Below is a small trained network, with its code and all its weights. Each question gives an input and a target symbol and asks what happens when units are switched off, that is, made to give their printed mean instead of their output.

import numpy as np


def w(rows, s, z=0):
    codes = np.array(rows[::2]) - 128.0
    scale = np.full(codes.shape[1], s)
    scale[-1] = z or s
    return codes * scale


def norm(h):
    return h / np.sqrt((h * h).mean(-1, keepdims=True) + 1e-5)


def f(y):
    return np.maximum(y, 0)


def softmax(a):
    e = np.exp(a - a.max(-1, keepdims=True))
    return e / e.sum(-1, keepdims=True)


def log_softmax(a):
    a = a - a.max(-1, keepdims=True)
    return a - np.log(np.exp(a).sum(-1, keepdims=True))


def net(x, mask):
    ids = ['ΘΣαλμφ'.index(c) for c in x.split()]
    T = len(ids)
    res = E[ids] + P[:T]
    r = norm(res)
    for j in range(3):
        rows = slice(4 * j, 4 * j + 4)
        q, k, v = (r @ M[0][rows].T for M in (Q, K, V))
        z = softmax(np.where(np.tri(T) > 0, q @ k.T / 4**0.5, -1e9)) @ v
        o = O[0][rows]
        res = res + np.where(mask[j], z, o[:, -1]) @ o[:, :-1]
    y = f(norm(res) @ A[0][:, :-1].T + A[0][:, -1])
    res = res + np.where(mask[3:7], y, B[0][:, -1]) @ B[0][:, :-1]
    return log_softmax(norm(res)[-1] @ U[:, :-1].T + U[:, -1])


Q, K, V, O, A, B = {}, {}, {}, {}, {}, {}
E = w([
[87,59,12,98,114],'Θ',
[95,80,161,83,119],'Σ',
[99,212,3,130,123],'α',
[130,66,220,96,25],'λ',
[218,231,156,218,40],'μ',
[37,145,59,118,108],'φ',
],0.0066)
P = w([
[50,100,102,214,253],'0',
[89,141,75,143,35],'1',
[105,157,104,114,65],'2',
[115,162,112,81,83],'3',
[138,157,121,58,107],'4',
[149,164,129,36,125],'5',
[175,156,134,19,134],'6',
[202,154,142,11,149],'7',
],0.005)
Q[0] = w([
[157,172,2,76,94],'h1',
[102,109,156,140,143],'h1',
[133,82,167,118,175],'h1',
[51,96,118,142,151],'h1',
[149,170,120,81,17],'h2',
[93,164,76,173,210],'h2',
[103,160,59,162,196],'h2',
[181,110,89,104,125],'h2',
[84,85,159,84,107],'h3',
[141,102,155,106,128],'h3',
[143,160,90,180,155],'h3',
[133,71,121,154,77],'h3',
],0.0097)
K[0] = w([
[197,254,62,113,114],'h1',
[84,66,140,120,117],'h1',
[93,107,202,120,106],'h1',
[80,80,86,74,89],'h1',
[184,188,182,245,90],'h2',
[56,148,62,112,157],'h2',
[91,137,49,137,155],'h2',
[200,124,91,135,139],'h2',
[112,122,120,22,90],'h3',
[145,119,156,71,130],'h3',
[118,133,113,253,110],'h3',
[92,120,179,72,132],'h3',
],0.0082)
V[0] = w([
[104,148,80,68,170],'h1',
[156,143,53,161,192],'h1',
[205,198,77,184,169],'h1',
[178,109,226,41,90],'h1',
[182,65,208,49,113],'h2',
[61,147,35,101,152],'h2',
[130,202,70,141,93],'h2',
[72,111,130,151,103],'h2',
[197,184,133,75,89],'h3',
[2,53,124,100,174],'h3',
[139,120,97,164,107],'h3',
[105,35,179,167,126],'h3',
],0.0069)
O[0] = w([
[134,95,119,163,41,110],'h1',
[53,149,102,147,35,41],'h1',
[50,129,136,168,113,56],'h1',
[161,100,238,96,145,92],'h1',
[63,136,57,153,87,121],'h2',
[203,85,199,69,79,48],'h2',
[158,63,149,121,228,224],'h2',
[148,158,65,91,123,201],'h2',
[195,92,166,145,146,139],'h3',
[80,141,2,236,120,253],'h3',
[99,155,171,100,116,120],'h3',
[110,132,119,151,24,191],'h3',
],0.0059,0.0026)
A[0] = w([
[97,139,73,34,19,3],'n1',
[2,234,94,180,139,94],'n2',
[164,223,89,219,20,59],'n3',
[126,159,229,50,254,107],'n4',
],0.0056,0.0052)
B[0] = w([
[199,195,119,163,217,199],'n1',
[130,118,236,53,99,221],'n2',
[66,31,154,169,183,225],'n3',
[110,30,2,143,126,252],'n4',
],0.007,0.0036)
U = w([
[14,102,37,143,55,157],'Θ',
[201,125,18,254,202,28],'Σ',
[224,221,125,73,123,168],'α',
[193,83,163,60,32,100],'λ',
[96,129,212,170,206,252],'μ',
[66,164,148,23,125,44],'φ',
],0.008,0.0036)

Each question gives the input, a string of symbols that net reads in full, and the target symbol t.
The units are the heads (4 rows each of Q, K, V and O) and the neurons (one row each of A and B). Each row of codes is followed by its name. A weight is (code - 128) times the scale printed after its matrix; where a second scale follows, it is the last column's (O, A, B and U).
mask holds one flag per unit, heads first, then neurons. A switched-off unit (its flag False) gives its mean, the last column of its rows in O or B, instead of its output. The means were averaged over made-up inputs and are rounded, as every weight is.
A unit's drop is (log p(t) with every unit on - log p(t) with that unit switched off) / (log p(t) with every unit on - log p(t) with every unit switched off).
The circuit of an input: a set's keep is (log p(t) with only the set's units on - log p(t) with every unit switched off) / (log p(t) with every unit on - log p(t) with every unit switched off). Starting from all 7 units, units are removed one at a time, each time the one whose removal leaves the highest keep (on an exact tie, the one counted first), for as long as the keep stays at least 0.8.
units of the circuit, in order: the units of the circuit, biggest drop first
k most important neurons: the k neurons with the biggest drops, biggest first
heads that matter: for each layer, one digit per head in row order, 1 if its drop is at least 0.15 and else 0, layers parted by /
drop of u: that unit's drop, to one decimal
input α Θ Σ α λ, target Θ: heads that matter : 010
input λ λ Σ λ, target α: heads that matter : 111
input Θ λ φ λ φ, target Σ: units of the circuit, in order : [h2; n1; n2]
input Θ λ Σ φ φ Θ φ, target α: units of the circuit, in order : [h2; n1]
input Σ λ φ λ φ, target Σ: units of the circuit, in order : [h2; n1]
input λ Σ λ λ φ φ α, target Θ: heads that matter : 101
input λ Σ Σ λ Σ, target α: units of the circuit, in order : [h1; h2; n4; h3]
input α Σ φ Θ Σ Σ, target α: units of the circuit, in order : [h2; n1]
input φ α Σ Σ λ, target Θ: heads that matter : 011
input α μ φ, target φ: heads that matter : 111
input λ Θ Σ Σ, target Σ: units of the circuit, in order : [h1; h3]
input α Σ λ λ, target Σ: units of the circuit, in order : [h1; h2; n1]
input α Σ Σ α λ λ, target Σ: units of the circuit, in order : [h1; n1; h2]
input λ Σ λ λ, target α: heads that matter : 110
input μ α Σ λ Σ φ, target φ: 3 most important neurons : [n2; n4; n3]
input Σ λ Σ λ λ α, target Θ: heads that matter : 100
input λ μ α, target α: 2 most important neurons : [n3; n4]
input λ λ λ μ, target μ: most important neuron : [n3]
input λ Σ λ Σ, target Σ: most important neuron : [n2]
input Σ μ λ α, target α: drop of h2 : 1.0
